Rows, each with the tier of its hidden value
[  70   42   50  -13  131   44   30  104   33  277 -156 -208  206   74
  194  -13 -162   51  -82   69  -18 -254  139  -79 -192 -134   80  -85
  123  -96  -36  128  -66 -258  -20 -122  188 -153  220   75   67  -39
   17   66  -66   99 -187   27  114   83]  [41]
[  19  544 -120  236  283  128    3  159  -81 -300  271  289   16   69
  -65 -119  -31   49 -151  -32  207 -238 -119   50   84  126 -123  199
  -68  -32  -86  -31  -56   36 -184  144   68   96  456 -114   88    9
   84 -142   -3  152  125 -297  -43 -250]  [23]
[  61   -5 -116  -26  108  -71 -107 -114   25   28 -154  181   -3 -140
 -181    8  -12 -183 -208 -110  186  -96 -160 -271  -24 -182  259 -113
   13 -140 -184   43  -29  306 -136  243   29  245  -99 -137  -63   59
  -47  -16   40  442 -128  -75 -129  139]  [19]
[-117  -16  -65   52  -42  179  218 -245   69   55   24  -73  163  111
  161  -33  -18  -76  122   75  -58  -33  132   18 -323 -144  133  -34
   63    9  203  -45 -160 -131  277  113  153 -138  260  193  -49 -103
 -123   58  -98 -113 -124   87  123   63]  [13]
[ -75  -33  -12   -5   99  -62 -145  -66   24   54  -43  -54   -8 -189
   23   23   -1   66  -71  -84   63   81 -109 -156   78 -158 -175 -108
 -100   32 -100  259 -185  -57  -75  -45   60   27    6  -38   49  -61
  -96   59 -217  178  -52  152   51  124]  [33]
[   0  153   -7 -158    7  171  122  -86 -187   57 -131 -135 -124  -52
  -58  -77 -111  100  106  -23   12 -132  143  -80 -124 -255  163 -106
  124 -205  171 -203  165 -360  286  -23 -161 -110   41  313  101   62
    1    0 -169  -53 -179    8  -19 -109]  [41]
[  65  285 -137  211 -105  228  -36  -93  -37 -161   83   27 -123  -78
   -1  -18  -22  146 -123  107  107  -31 -126   52  -38  -75  -34 -117
  -41   98  175  -87   51  110 -173  182 -145  257  131  -98  -46   10
  136  -29 -176  -13  -49 -141   90   74]  [30]
[-102 -109  175 -137  235 -101  -18   64  134  263  -17 -115   78  -16
   87   46  -11   53 -103  -31 -101   60   41  -97   23  -30  -38   -3
  -23   59 -200  271 -245 -217   24  -94  278 -205  -39   60  -87 -159
 -158  197 -120  173  -97  225   47  181]  [23]
[ -88 -176   78 -105  -27  -99  -46   15   33  190  -51 -116  154  -62
   34 -107  -27  -56 -169   11  -73  212   89  -75  -22   25 -112   26
  -72 -194  -89  210 -254 -116  210   28  106  -75  -39   33  -43 -111
  -28  115   12  154  -34  232  113  116]  [32]
[  74  352  -75  314  -15  119    7   81  114 -311   79   98  123   34
  121   37   16 -228 -103  148  -76 -122 -196  143   11 -156 -236 -148
   41   68  110   95 -265  411 -330  170  332  213  -25 -342  -43   47
 -171  231 -104 -139 -282   78  182  275]  [41]
[  66  219 -221  238   57  235  -70 -255   39 -156  -14  144  -11  -52
  -29   91   53   53  -51   31  155  -35  -24  -54  -30 -161   63  -76
   11  231   56 -261    8  158 -266  169  -11   59  126   39  -60  -15
  -73 -160 -203   37   63 -165   30  -28]  [33]
[-142  177  -20  259   59  178   36 -153 -132  -49   86  200  142 -110
 -189 -260  -35 -155 -316 -225  120   18  -66  -31  150  114  -87  129
  -84 -181 -181 -106 -101   35  173  155 -180   -6   54   70  113  136
  211  -47  134  250   99 -107  -96 -227]  [13]
[  36  239 -225  200   57  229  -42 -220   56 -173   33  158  -53  -83
  -46   99   66   69  -47   21  117  -34  -37  -34  -67 -141   80  -34
    7  230   63 -260    6  154 -252  191    5   97   96   26  -94   -1
  -65 -124 -157    4   55 -164   14  -21]  [27]
[ -95  -19  137 -185  249  -75  -15 -155  148   65   17   -5  108 -101
   49   49   32  -40  -28  -64  -56  104  104  -86  -55    7  -74   94
   25   58 -190   75 -306 -126  146 -153  171 -284 -102  144  -82  -72
 -264   55  -92  175  -29  164   22   74]  [19]
[-126  189  -15  236   79  167   24 -129  -94  -97  105  182  136 -143
 -187 -248  -19 -159 -264 -211   89   -6  -61   -6  124  102  -81  122
  -89 -141 -160 -104 -100   54  134  120 -198  -28   50   56  103  147
  186  -41  147  204  135 -133 -107 -193]  [33]
[   1   -7   68   15  -53  -39   53 -170 -138  -44   -4 -119  209  -94
 -105 -256 -107  -34 -175  -47   36 -171   97  181 -166  266   51  133
   63 -183 -117 -147   25 -131  223 -135 -235 -113  239   52  -81  129
  189  -62  339  -39   34 -254   88   10]  [23]
[ -19  198  -68  156  -60  171   40   90  -20   18   33 -111  125  -61
  143 -162 -118  -33  -43   35   -1  -81  -43  -42 -105 -182 -160 -117
  -57 -207  182  213 -133  -75   93   83  -32   85  198  -38  219   38
  139  100 -107   64 -110   70   82   32]  [16]
[  42  128  -24 -112   -4  137   97 -159 -243   58 -189 -120  -61   37
  -35  -83 -127   73   77   -8   96 -105  144 -102  -59 -249   96 -130
  144 -246  132 -199  145 -361  280  -26 -119 -150  108  318  144   26
  -40  -61 -231   -1 -212   30   29 -140]  [32]
[ 134   32  -16 -219    6   -6  -27  -56  153   84  -66    3    1  -56
  -12   24  -19   -1  -98  196   15   27   78  -84 -241    2  287    5
   80  -65   87 -118  -66  233  135  241   92  219 -162  -82 -367  -91
 -129   72   68  257 -169   14   83  319]  [27]
[  79  -67  -31 -371   81 -125  110  114  156 -203  -98  -11 -113   77
  -85  119   47 -395  380  137 -241  -51   99 -167 -275 -519  449 -274
   99 -260  240  116  -66  242   66  216  296   39 -134   -9 -116 -140
 -475  234 -132  -60 -244  174  -80  331]  [24]
[ 141   39    8 -230  -21  -21  -14  -48  134   84  -59   -7  -18  -31
   -5   20  -26    4 -128  212   12   39   59  -60 -231   25  262   -2
   89  -86   82  -96  -66  214  137  238   94  225 -174  -97 -367  -89
 -112   91   60  247 -212   28   97  332]  [23]
[  45  202 -213  223   54  226  -45 -245   38 -153   -3  151  -20  -42
  -45   77   61   30  -44   24  143  -37  -38  -49  -31 -162   86  -74
    6  218   60 -250    8  157 -238  196   -5   60  119   40  -70  -15
  -76 -134 -182   30   54 -154   11  -18]  [33]
[ 140  218  -25   51 -150  107  -98   71  -27 -162  -10 -103  -18  -88
   49  -79  -84  -66  -60  150  -53  167   -3  -41   38 -201 -230 -209
  -41 -269  210  134 -107  135    0   87  -96  165 -113 -109  126  -10
   24   94 -237   71 -136  138  133  132]  [32]
[ 156  -60  312 -590  528 -128 -232  137   94   90 -152 -188 -229 -136
 -253  132    3  265  253   78 -158   91  442 -157  166  -49  378   31
   57  121  -93 -296  154 -184  176 -274    3 -314 -323  314 -442 -313
 -459   28 -196  168  186   27  -38  188]  [33]
[ -63  -36  -85  -67  138  -86  -90  116  -65  109 -199   -1  134 -142
  -77  -83  -16  -99  -75 -129   55 -131   33 -171    8 -198  -17    4
  -13 -176 -138   57 -105 -147   -7    6  122  -88   61   68  118   64
  -87   -6   54   94    0   71  -33  -73]  [16]
[ 118  -31   77 -439  -20 -245   13 -127 -208  -59  -54 -165 -410   98
 -107   66   17  273   93  104  132   73  -64  -15   28 -115   59 -197
   56  -64   -2   77  206 -494  -31  -80 -157 -204  129  186   -7 -126
 -136  -59 -365  -48 -172  -10  -25   89]  [27]
[ -78 -161  168 -108  214 -131  -48    4   89  292  -84 -127  128   27
  102   28  -21   35 -127  -28  -29   65   31 -119   71  -38  -80  -41
  -17   43 -228  282 -250 -234   22 -109  273 -245    7   69  -48 -170
 -172  151 -158  210 -111  239   74  173]  [13]
[ -13  154  -26 -170    9  152  132  -88 -199   58 -133 -115 -118  -46
  -63  -88  -96  105  106  -26   35 -137  127  -71 -117 -237  144  -76
  125 -203  167 -221  155 -378  307    4 -134 -113   51  315   88   68
  -24   -2 -144  -64 -187   18  -17 -118]  [23]
[  18  -13   -3 -220   20  -97   -8  276 -149  241 -246 -198   91  -30
   27 -167 -117  -10  -30   15   17 -167   86 -136  -58 -228  -29  -78
   40 -379   35  148  -22 -383  179   -8   73 -107   98  110  186   44
   -4   84    3   51 -172  162   29  -15]  [16]
[  78  336  -91  306  -12   97    8   62  130 -310   75   96  154   34
  137   34   24 -243  -85  149  -64 -122 -200  138   -6 -157 -248 -142
   42   69  109  104 -288  413 -323  174  348  191  -10 -344  -40   49
 -199  224  -90 -130 -279   83  182  288]  [27]
[  -7  212  -75  165  -49  177   22   96    1   -4   44 -114  126  -82
  146 -142 -113  -21  -37   38  -17  -79  -29  -34 -113 -181 -168 -112
  -58 -179  177  203 -133  -62   45   59  -36   76  194  -43  216   40
  138   88 -106   47  -80   49   83   30]  [19]
[ 126   29   -6 -208  -15   -5  -28  -75  132  100  -81  -28   13  -77
    6   12  -36   20 -108  188   21   14   66  -70 -240   11  248   -1
   88  -67   89 -110  -70  209  158  208   79  227 -164  -87 -359  -71
 -114   85   69  242 -205   28  111  332]  [27]
[ -92  -11  155 -189  242  -80   -6 -157  132   54   21   -8   95 -102
   35   40   26  -43  -38  -70  -61  103   93  -72  -39   19  -80   90
   32   43 -200   73 -294 -128  154 -161  156 -281 -123  139  -82  -61
 -255   70  -86  170  -51  163   20   80]  [24]
[  -8   48   38 -274  109 -186 -131  132 -108  -17  -30   40 -156 -132
 -189  -70   57   51 -150  -73   64  163  -31 -113  197  -28 -161   46
  -90 -187 -195   90  -58 -262  -24    7  -76 -147 -111   93   88    7
  -50  -37  -80  161   79   76 -112 -105]  [24]
[ -66  -28  156 -159  251  -83  -32 -163   99   39  -10   -2  124  -26
   38   51    8  -67  -35  -50  -53  149  152  -96   12    5  -94   74
   39   -3 -210   67 -302 -109  153 -171  208 -300  -84  156  -67 -128
 -294   33 -152  186  -42  188   62   40]  [32]
[ -29  212  -84  177  -34  191   18  118   -5    1   47 -113  115 -105
  129 -141 -112   -2  -29   17  -30  -85  -22  -37 -101 -187 -160 -100
  -69 -168  176  191 -120  -69   43   61  -31   92  193  -37  207   39
  144   98  -96   27  -61   48   80   17]  [24]
[  83   57   38  -31  133   44   39   80   57  278 -142 -188  213   94
  220    4 -158   50  -84   87   -5 -234  146  -93 -227 -127   83  -70
  132  -99  -34  130  -89 -254  -15 -105  204 -161  228   82   68  -50
    4   45  -79  136 -193   30  113   76]  [41]
[ 165  -63  323 -575  512 -139 -244  143   76   85 -164 -208 -223 -144
 -256  120   -6  265  235   74 -156   83  425 -141  192  -42  347   15
   58  112 -104 -283  161 -186  157 -297  -15 -312 -331  295 -430 -296
 -442   38 -190  154  173   26  -27  202]  [33]
[  56   28   53  -41  122   34   54  113   47  295 -143 -184  192  111
  204   -8 -148   32  -92   85  -17 -237  130  -90 -215 -136  104  -82
  116 -102  -31  155  -87 -267   -6  -80  212 -156  228   80   65  -57
   13   69  -75  116 -195   47   98   80]  [30]
[ 141  -15  -28 -224  -49  -45  -36 -120  135   80  -95  -13   17  -61
    0   12  -12  -20 -107  199   54   37   43  -78 -254    0  253  -24
   80  -71   84  -94  -77  223  135  229   55  205 -145  -90 -342  -69
 -125   47   66  253 -186   17   94  339]  [19]
[ -94 -162   66 -137  -32  -98  -36   67   86  213  -34 -110  153  -85
   50 -115   19  -43 -171   42  -79  185   61  -42  -57   41 -112   54
  -89 -121  -61  193 -269 -137  182   70  101  -98  -60   25  -73  -78
  -25  130   68  117    1  220   85  146]  [33]
[ -78  -88  173 -137  231 -110  -44   55  122  252  -30 -135   86  -36
  104   49  -25   87 -108  -19  -79   41   43  -85   19  -12  -76    1
  -10   68 -201  258 -241 -224   10 -137  263 -198  -27   46  -88 -146
 -156  176 -123  166 -106  210   79  187]  [23]
[ -73 -115   24   -5    4  -18    5 -149   27   80   12  -74  146  -89
  -28  -94  -24   15 -161  -28   -4  -30   93   46 -193  143  103   94
  -15    4 -123  -15  -84 -108   81  -52  -71  -98  195   68 -122  -17
  104  -48  162   34  102 -126   63   47]  [30]
[  -2  130  -22 -161   -8  143  130 -117 -198   94 -150 -129 -100  -33
  -48  -96  -90  112   83  -16   62 -133  106  -66 -104 -223  128  -90
  125 -178  156 -217  153 -397  298   10 -147 -140   54  317   88   72
  -16   -6 -147  -47 -195   21  -15  -95]  [24]
[  24  -28   49   46  -49  -46   27 -190 -124  -46  -33 -120  253  -96
  -98 -262  -98  -62 -170  -46   64 -189   89  172 -157  248   42  109
   58 -158 -126 -147   20 -108  178 -141 -253 -145  264   46  -56  141
  181  -93  342  -25   69 -277   80   17]  [19]
[  15   19    8  132  153  -60 -222   60   36   59  -69   96  178 -170
 -123  -91    7  -98 -374 -113   83   43  -61 -102  209   73 -142   49
  -99  -41 -329   78 -174  134 -223   35   17  -12  -84 -116    3   46
   64  -19  105  318  136  -37  -27   16]  [33]
[   4   -6   22 -258   -3 -105    2  338 -153  211 -212 -196   15  -30
    1 -143 -111    3  -44   29  -42 -144   92 -111  -71 -220   -2  -73
   32 -389   41  165   -4 -385  152   -9   76  -65   66   93  159   29
   22  111    0   -7 -174  162   28  -15]  [30]
[  78   -3   16   -7  111   11   44   42   46  297 -172 -177  256  127
  216  -29 -134    1  -88   80   44 -236  102  -98 -199 -137   70  -96
  114  -94  -46  153 -102 -257  -18  -61  201 -202  269   81   93  -45
  -10   33  -65  150 -182   36   96   88]  [16]
[  55  259 -161  218 -139  208  -37 -106  -52 -140   68   11 -111  -89
    3  -24  -15  164 -137   98  115  -10 -144   60  -28  -70  -79 -112
  -44   91  169  -80   44   81 -174  195 -128  258  127 -102  -43   20
  136  -17 -160  -36  -67 -115  109   82]  [41]
[  96  259  -58  111 -104  194    3  101 -102 -219  -27    2  -20  -16
  -82 -130  -63 -231  -22   45  -88   93   36  -62   95 -311 -100 -215
  -19 -362  190    0  -16   94    8  164 -128   37 -103   30  254   62
   44   71 -193    5  -69   73  -23  -65]  [32]
[  86  224 -219  241   43  224  -66 -277    6 -174  -18  156   -4    7
  -21  100   28   39  -71   48  164    9    5  -66  -20 -148   45  -71
   34  161   43 -255   -3  168 -241  169   29   71  143   41  -51  -52
  -86 -180 -240   64   22 -143   67  -57]  [32]
[   2   15   53 -225  116 -182 -148  102 -148  -25  -69   31 -122  -89
 -196  -81   28    3 -141  -88   77  172  -10 -144  252  -66 -162   -5
  -87 -233 -207  111  -54 -236  -11  -18  -70 -160  -78  102  130  -26
  -65  -51 -135  188   70   93  -92 -121]  [13]
[ -77  -10  -94  -46  149  -50  -98  134  -53  129 -189  -18  139 -188
  -63  -78  -26  -49  -79 -140   38 -145   49 -164   -6 -187  -34   32
  -15 -147 -129   35 -104 -161   -6  -14  123  -66   52   70  104   76
  -64    4   71   76   10   68  -16  -79]  [24]
[ -44  -88   41   12    7  -12   -5 -114   18   73    8 -108  149  -74
  -13  -95  -36   40 -156   -4  -17  -45  102   76 -162  147   68   77
   -7   18 -112  -19  -67 -129   48  -82  -67 -118  199   60 -118  -20
  103  -34  145   -4   95 -129   87   61]  [30]
[  -9   -3   16 -247   25  -87  -14  332 -139  211 -214 -196   27  -63
    3 -136 -117    9  -25   12  -44 -160  109 -128  -82 -231    9  -64
   28 -371   43  157  -11 -367  160  -31   76  -53   72   98  155   29
   14  102   -1    4 -154  156   30  -21]  [30]
[  76  286  -65   15 -136  159   17  167  -53 -244   22    6  -92  -82
  -77 -105  -21 -191  -21   75 -129   81    1  -16    8 -284  -97 -171
  -25 -317  221    9  -31   80  -19  179 -127   86 -158  -13  195  102
   50  104 -129  -71  -75   70  -36  -20]  [41]
[ -65 -108  185 -139  254 -112  -38   80  153  242  -22 -124   85   -1
   81   56   -1   45  -89   -8 -110   59   56  -84   44  -30  -32  -17
  -19   84 -205  255 -233 -201  -24 -109  274 -244  -46   57  -98 -168
 -179  190 -124  163  -65  203   42  201]  [27]
[  23   51    8  118  168  -50 -229   57   56   30  -50   80  161 -226
 -122  -80    2  -69 -344 -118   67   18  -60  -89  177   75 -138   57
  -93  -14 -313   65 -162  148 -230   -3  -16    7  -99 -127  -12   70
   66  -14  119  302  143  -65  -29   37]  [19]

Next part:
[  21   20  -59   12   68  -27   -2   -7   -5  -34   87 -113   53   33
  180 -313  -43  244 -124  167 -194 -106 -171   38   -2  263 -158  -18
  -37   99  -96  239 -153  189  178  232 -287 -366 -220 -345 -145  -56
 -264 -135  -12  -19  201  193 -231   40]  D
[  65  -74 -153 -176  -10   18  -76 -180  -29   39  294   39 -227  -31
   40   -7 -280  -34  -28    0  -69 -115  207 -269  269  -90  -69   37
 -118 -148  142  101   41  161    0  268  241 -164  -63  139 -167  289
  -50   21  -18 -116  116   -2  -25  106]  Q
[  34  136  383 -144 -245  139   35 -324 -208  -66   70  183  -55  -37
  -86  142  100 -187  189  -78  -29   99  148  204 -154  170  -59   92
 -104   72  -20  -76  312  136  -57   55  -59  181 -201   85 -115  -40
  256   13  141  -99  -61   67  -22  102]  V
[  22  -45  -69  142  222   62 -178   12  100 -283 -156  -44  373  -31
   -5 -334  219  436 -204  -45  270 -130 -354  144  104  -75   31  -68
   79  -39 -260  -90 -190   22  138 -130    5   25  -95 -373  302 -219
 -210 -358  -57  -58 -184  -56  -97 -388]  Q
[  52   28 -220 -361   89   66  178 -183  -96  138  242 -138 -190 -193
  -70  117 -236   84 -187  265  -43 -198  318 -172  285   98 -110   37
   94   -8  -44   84    4   13   78  251  -19 -208   30   72 -306  404
  -59  151  139  -31  179  218  -73  159]  R
[  75   57  -90  -86   37   73    2   24   45  -56   61   72  -35   66
   -1  -92   36  -83  -22  -60  132   85  -88   22   11 -131  165 -132
  -57  -88 -128   64   92   96  -55   45  183   -9  -18   23   61  -66
  -33  -48   16 -122  -46  -34   28   13]  V
[ -32  120  192  -96 -210   12  -73 -237  -73  -25  -37   90  -29   13
 -141  161   21 -170   50  -13   21   26  125  166  -82   64  -58   55
  -32   79   54 -172  204  -31  -39  -10 -269   67  -31  -12  -87  -85
  134  -29  149   12 -163  120  -38  113]  Q
[ 336   84  340  -42   -8  403   46 -182 -175 -121  -91   36  208  -54
    5   82  137  145  157 -196  184  106    5  132  164  178   11   83
   28  -44 -219   42  -56  129   -2  -84  455  372 -252  -39  107   63
   58  -19  140 -147  170 -265  102 -202]  D
[ -17   34  171   15  -61  -92 -119 -123 -293  -52   19  154  -45  -85
 -194  184  -23  -36  182   98  -80   26   36  216  113  434 -116  180
   -9  119  215 -312  151 -108  -22   -8 -364   99 -146  100 -233  172
  -12  -24  104  205  -55   75  -57   74]  R
[  49  -52 -251 -328   11   35  210  -30  -19  181  232 -185 -160 -180
 -206   74 -268  -27 -132  280 -121 -179  244 -209  290   45 -212   64
   60  -16   96   62  -43   83   25  278   14 -198   63   53 -240  318
 -122  112   48   -8  144  235   -6  192]  R
[  31   38   -4  -24 -158   -2 -121 -164   64   75 -181  -79   82  207
  -96   48 -183   14  -18 -106   44   87   46   39   65 -237  116  -46
  -37   -6  -95   24   30 -122   43   -1  -18  -90  106   47   30   35
  -19  -18  125 -120  -82    9   90  100]  Q
[ 129  101  -26   99  111  -32 -141   91   82 -145 -248  -53  110  148
  -43  -62   49  118 -153  -29  345   56 -134  170  198 -126  117 -182
  175 -116   26 -100  -41 -185  -39 -150   38   49  -14  -67  219  -89
 -125 -193   47  189 -128 -137  -31 -183]  F
[ -29   59   21 -142 -117  132   58 -103   41  -94  162  114  -41    5
   58 -123  116 -160  -18  -84   37  -11  -63   -3 -149  -82  -35  -23
 -200    4  -82  109  130  274  -12  111   54   -5 -102 -115  -18 -211
   86  -24  -14 -273  -31   99  -64   21]  V
[  57 -188  -82  150 -107  -78 -176   60  -35  141 -188   22   87  172
 -221   66 -349  148   36 -124  -91   48  -94  -53  122  -58   13   50
   44   32  -41 -155 -153  -75  116  -66  -70  -84  191   77   84  175
 -251   61  -76 -187  -75 -158  156    7]  Q
[  -1   25 -120 -106    8  102   45    4   27 -105  177   96 -105   36
  130 -133   96 -152  -55  -47  124    5  -83  -70  -35  -95   30  -75
 -165  -45  -32  138   93  218  -43  121  149  -13  -65  -31  -37 -113
   47    9  -32 -214   41   30  -64   -4]  Y
[ -59  139 -290 -104  128  107   99  105   62  -30  181  107   65  -83
  -80  136   64 -268 -142  -76  -22  -56 -163 -110    9  164   47   47
 -157   44    7 -103  -50  125   81 -108 -111   26    1 -186  -45 -197
 -328  111   64 -297    7   13  -11  -89]  V
[ 240 -305  -34   61  -27  153 -249  205  -25    1  149  231 -325   37
   98  -65  -51 -128   69   77  141   -9   22 -208   13  128 -189  -69
  218  -85   52  -79 -153  324 -211  193  189   84  155 -174   52  -76
   37  -70 -285   14  -23 -222  -41   46]  Y
[ 330   84  336  -24    4  395   60 -181 -182 -132  -95   40  195  -47
   18  103  143  137  146 -195  199  107    9  127  169  183    5   90
   26  -41 -193   29  -44  122   -3  -93  453  380 -255  -24  108   68
   62   -1  146 -141  175 -284   91 -217]  F
[ 115  130  316  -97 -161  171   54 -257  -69  -94   48  162   20  -15
  -46  -36   99   -9  117 -170  -10   69  -17  177 -129    0   26   20
 -136  -14 -166   36  221  223    2   35  137   86 -227  -18   65  -90
   90  -83   80 -173  -71  -31   14  -13]  Q
[  91 -101 -221 -268  -76  109  198   90   41  181  284  -76 -181 -122
 -221   43 -216 -235   25  157 -173  -73  114 -259  216   20 -212   91
  -87  -46  176   88  -38  253  -71  288  199 -100   51   31 -167  159
 -140   91  -52 -100  132  135   89  209]  R
[ 110  224  147  133   54 -155 -109   15   82 -260 -259   18  120   12
 -171  -82  -34  364 -279 -128  296 -206 -202  251  422  -67 -168  -47
  117 -176  411 -232  -58 -208  112 -277  -92    2 -272 -127  277   11
 -333 -291  -51  326 -181 -146 -144 -473]  Y
[  85 -136 -247  -54  183   21 -243  109  -65 -206  123  -65   66  -38
  215  -88   75 -144   -4   28  318   23  107 -110  104  -88   88 -108
   61 -114 -106  -81  -92   47 -174   42  176  203  -45   88  -19  -30
  205   12  100  -21  133 -105  -63   46]  W
[ 214  -66   -7   47   23   29  -82  103    8   84 -138  -65  -20  196
  -40  -63 -138   48  -29   50   73  164    4   38   -4  -63  134 -214
  270  -66 -212   53  -48   22  -52   81  113  -90  111    9  151    7
  -94  -69   -9   19  -23 -136   56   93]  Y
[ -73 -240  -84   22   77  -60 -199  -93  -42 -229   13 -152  230   12
  174 -480   89  336  -56   89  145  -62  -89   54  -59 -217   -2  -99
   -2   -3 -352  102  -45  128   48  198    7  -97 -111  -67   58  -44
  205 -225  -35 -133  -12  137 -143  -16]  R
[  -3  115  182 -144 -201  111   51 -194   -7  -56   77   85   -6   27
  -31  -22   85 -191   42  -83  -18   54   37  102 -194  -40  -30  -13
 -133   29  -81   48  205  204  -24   84  -27   28 -126  -56  -11 -200
  136  -34   75 -195  -73  106  -37   87]  V
[  27   22  -19   56 -151  -62 -148  -62   32   24 -250 -111   88  271
    9   35 -200   27  -75 -124  133   78   30   32   91 -224   51  -75
    7    0    9   21  -47 -169   52  -59  -76  -60   80   73   33   31
    6   54   91  -99   10  -49   26   34]  Y
[ 290 -157  -26  144 -177 -155 -120  417   91   85 -328  -95   59  151
  -98  -51 -350  133  -70 -120  106  -11  -70   44    8 -211 -143 -128
  270  -32  -65 -183 -338  -10  -10 -199 -139  -32  136  -15  278  -17
 -163  157  -82   15   42 -276   80   35]  D
[ -24  -32 -285 -135   41 -101  201  225  -16  179  -15 -289  119  -44
 -361  134 -203 -184 -123  240 -140   11   71  -49  104   76  -80  -12
  167   77   61 -114  -77  -68   27   50 -232  -95  132   88  -67   79
 -242  138  106   -5   55  178   72  174]  D
[  64  -67 -172 -155   16   26  -84 -108  -54    9  292   53 -235    4
  110   -5 -238  -98  -36   -7   -8  -77  189 -272  244  -49  -55   -3
  -95 -145  160  114   22  160  -26  244  244 -112  -68  148 -175  242
  -19   62  -35 -132  163  -31  -50   87]  W
[ 257   85  210   -9   66  337    0 -128  -37 -129 -148   -4  300  -29
  -43  -36  178  233   43 -149  198   76 -130  170  102   77   97    2
   63  -33 -351   17  -96   81   48 -116  318  241 -154 -197  207  -80
  -66 -145  116 -141   13 -185   82 -229]  R
[ 173 -130   45  129  -41   46 -103   54  -74  146  -52  130 -125  204
 -127   77 -244   -9   54  -43  -99  153  -29  -68   25  109   46  -66
  174  -35  -26  -37  -23  103    6   82  114  -78  126   43  102   89
 -229  -12 -134 -109  -55 -231   95   33]  F
[ 164 -109  -43  -95 -104  155  -18   -9   14  135  192  126 -215   47
 -103   20 -184 -167  135  -22 -122   63   30 -186  116   10  -37   29
  -85  -85   57   89   20  260  -87  235  307  -59   55   17  -49   95
 -113  -15 -104 -139   24  -74  118  149]  Q
[ 157 -153 -104  -19   69   39 -155   86  -76  -39  111   56 -131   52
  117  -78  -79  -62   21   29  133   58   76 -108   38  -25   51 -127
  125 -102 -103    6  -31  146 -120  139  192   25   24   82   10   61
   66    7  -48  -48   70 -144  -19   85]  D
[ -78   46 -210  -45  -34   32 -134   10  -41  -27   43  174  -42  -46
 -118  324  -17 -285    8  -84  127  -59  -18  -77  177  149  -40  181
 -169   80  242 -319  -27 -122  -28 -174 -230  186  127  -25 -185   -3
  -87  163  103  -96  -59  -12   30  -17]  Q
[ -56 -158   24  125  130   11 -189 -127  -20 -274 -133 -204  422   48
  124 -479  153  492 -159   39  159  -84 -202  128   -4 -111  -39  -91
   89   11 -341  101 -145   84  171   85  -13  -68 -180 -250  194 -142
   23 -343  -52 -142  -43   82 -169 -246]  W
[ 101   95   36  -59  -68    4  -26  -65   46   41 -163 -128   72  205
  -84  -40  -89  -22  -30  -16   95  175   42  129   12 -211  189 -190
   92  -63 -160   98   97  -83  -32   46   81  -77   26   91   95  -17
   11  -77  127   -9  -57   12   64  118]  W
[-104  -48 -137  -57 -100  -25 -114  -88  -69   81 -144 -142  121   86
 -163  199 -138  -93  -39   83   63   22  127  -11  116   20  -36   69
   49  130   25 -153  -52 -225   35  -18 -285   32  201   40 -160   79
   43  104  147  -81  -32  148   34  123]  V
[   3  125 -167 -272   36  176  126 -150   24    1  211   28  -84  -95
   32   64   24 -119 -126   25   61  -87   81 -105   62    4   25    9
 -122    2 -113   94   62  123   34  101   51  -49   -7  -84 -160   11
  -23   92  126 -226   66  130  -46   49]  R
[ 118 -145 -180  -85  149   54 -263   52  -78 -213  154  -53   54  -80
  220  -82   78 -142   41   29  306    6  165 -108  108  -70   45  -77
   58 -123 -112  -92  -85   87 -199   70  209  234  -82   73  -32  -23
  262   -9  114    2  139 -105  -66   71]  V
[ 227  -11  -84  159   79 -112 -261  228  156  -46 -315 -118  199  147
  -87 -107 -119  193 -112  -48  208   44 -149  146  118 -172  123 -193
  262 -102 -150 -177 -229 -156  -22 -187  -76  -45   71 -147  311 -117
 -252 -179   52  192 -125 -208   38  -59]  Q
[  20 -209 -216  173  -76  -93 -205  214  -48   76 -114  112   29  139
 -142  110 -320   24   38 -175   -6   -2 -166 -143  203    7  -57  109
  -62   34  148 -227 -233  -69   81 -144  -87   21  187   84    8  159
 -266  178 -134 -219    8 -210  129  -60]  V
[  47  -36 -150 -188   12   20  -14 -163  -66   41  277  -28 -228   -4
   78   10 -266  -58  -92   59  -50 -107  245 -265  272  -25 -105    2
  -51 -126  188  157   35  134   16  287  196 -172  -83  145 -208  289
  -35   59   -6 -101  189   39  -78   94]  D
[ -58 -275  134   97   55   26 -200 -321 -120 -222 -162 -386  463  113
  196 -514   76  554 -101  135   97  -18   27   97  -54 -174  -71  -96
  166   42 -466  242  -99   96  168  279   58 -110 -187 -122  127  -17
  265 -335   20 -172   58  152 -179  -92]  F
[ 223   47  154   51  106  295   -1  -53  -66 -145 -154   -3  241   25
   -5  -26  192  175   12 -104  247   99 -143  136  115  102   81  -24
   97  -29 -240   11  -85   56   19 -101  301  251 -119 -148  190  -76
  -53 -123   70 -103   29 -205   48 -251]  F
[  -5  -59  -42  174  202   49 -133   40   33 -289 -133  -59  341   31
   79 -352  217  374 -197  -32  235  -87 -343  121   59  -12  -18  -80
   67  -12 -186   -7 -172   69  142  -73    0   19 -151 -317  248 -219
 -165 -296  -91 -101  -79  -52 -143 -377]  Y
[ 105   80   37    1  -96  -77 -124  -48   70   -6 -258 -148  128  217
  -61  -57 -153   92  -61  -80  159  110   24  151   92 -282  138 -165
   85  -76  -99   22    9 -172    1  -50    7  -71    9   84  130   13
    0  -73  129   37  -57  -35   44   55]  V
[ -90   51 -321  -97  106 -153   91  138   11  102  -71 -221  207  -38
 -332  163 -167  -98 -184  138  -65  -15   14   19   92   26   62  -22
  122   76  -36 -219  -57 -194   96 -100 -346  -96  134   59  -25   40
 -289  110  182  -43  -52  146   50   86]  R
[ 341   66  315  -13   28  437   58 -155 -156 -114 -153  -23  269  -27
  -10  102  183  137  142 -158  226  147   -8  138  156  181   38   68
   83  -21 -270   34  -87   95  -13 -100  464  406 -194  -78  144   14
   57  -33  165 -138  156 -274  120 -211]  F
[  91  149 -110 -358   46  256  132 -251  -72   39  325   69 -225 -157
  123  171  -23 -148  -81   68   33 -105  254 -166  121  158  -12   48
  -89   -9 -100  134   74  163    4  184  111  -32  -56  -48 -302  150
   41  169  181 -187  197  105  -79  124]  R
[-141   60  -44  -84 -168   36 -153 -221  -19  -35  -70   41   -8   80
  -50  188  -30 -129  -76  -42  178  -63   97  -11  127  -33  -89   95
 -105   81  173 -130   45 -162   25  -47 -237   72  115  -45 -171  -13
  118   50   94 -110 -101  138  -51   -2]  V
[ -38   86  295  -17 -136  -17    0 -202 -279 -116   -3  212 -120  -45
 -132  161   91  -60  102   34   59   24   56  246   -5  292 -141  117
  -12  104  202 -237  284  -33  -32  -15 -262  158 -158  121 -151   82
  158    0   58  102 -113   63 -103  -22]  F
[ 124  -32  -15  102 -132 -143 -186   85   44   12 -351 -167  163  254
  -24  -34 -263  146  -79 -142  181   74    6   95   91 -307   62 -138
  131  -40  -83  -57 -144 -203   37 -147  -77  -42   79  114  162   54
  -17   62   81  -25   12 -143   58   24]  D
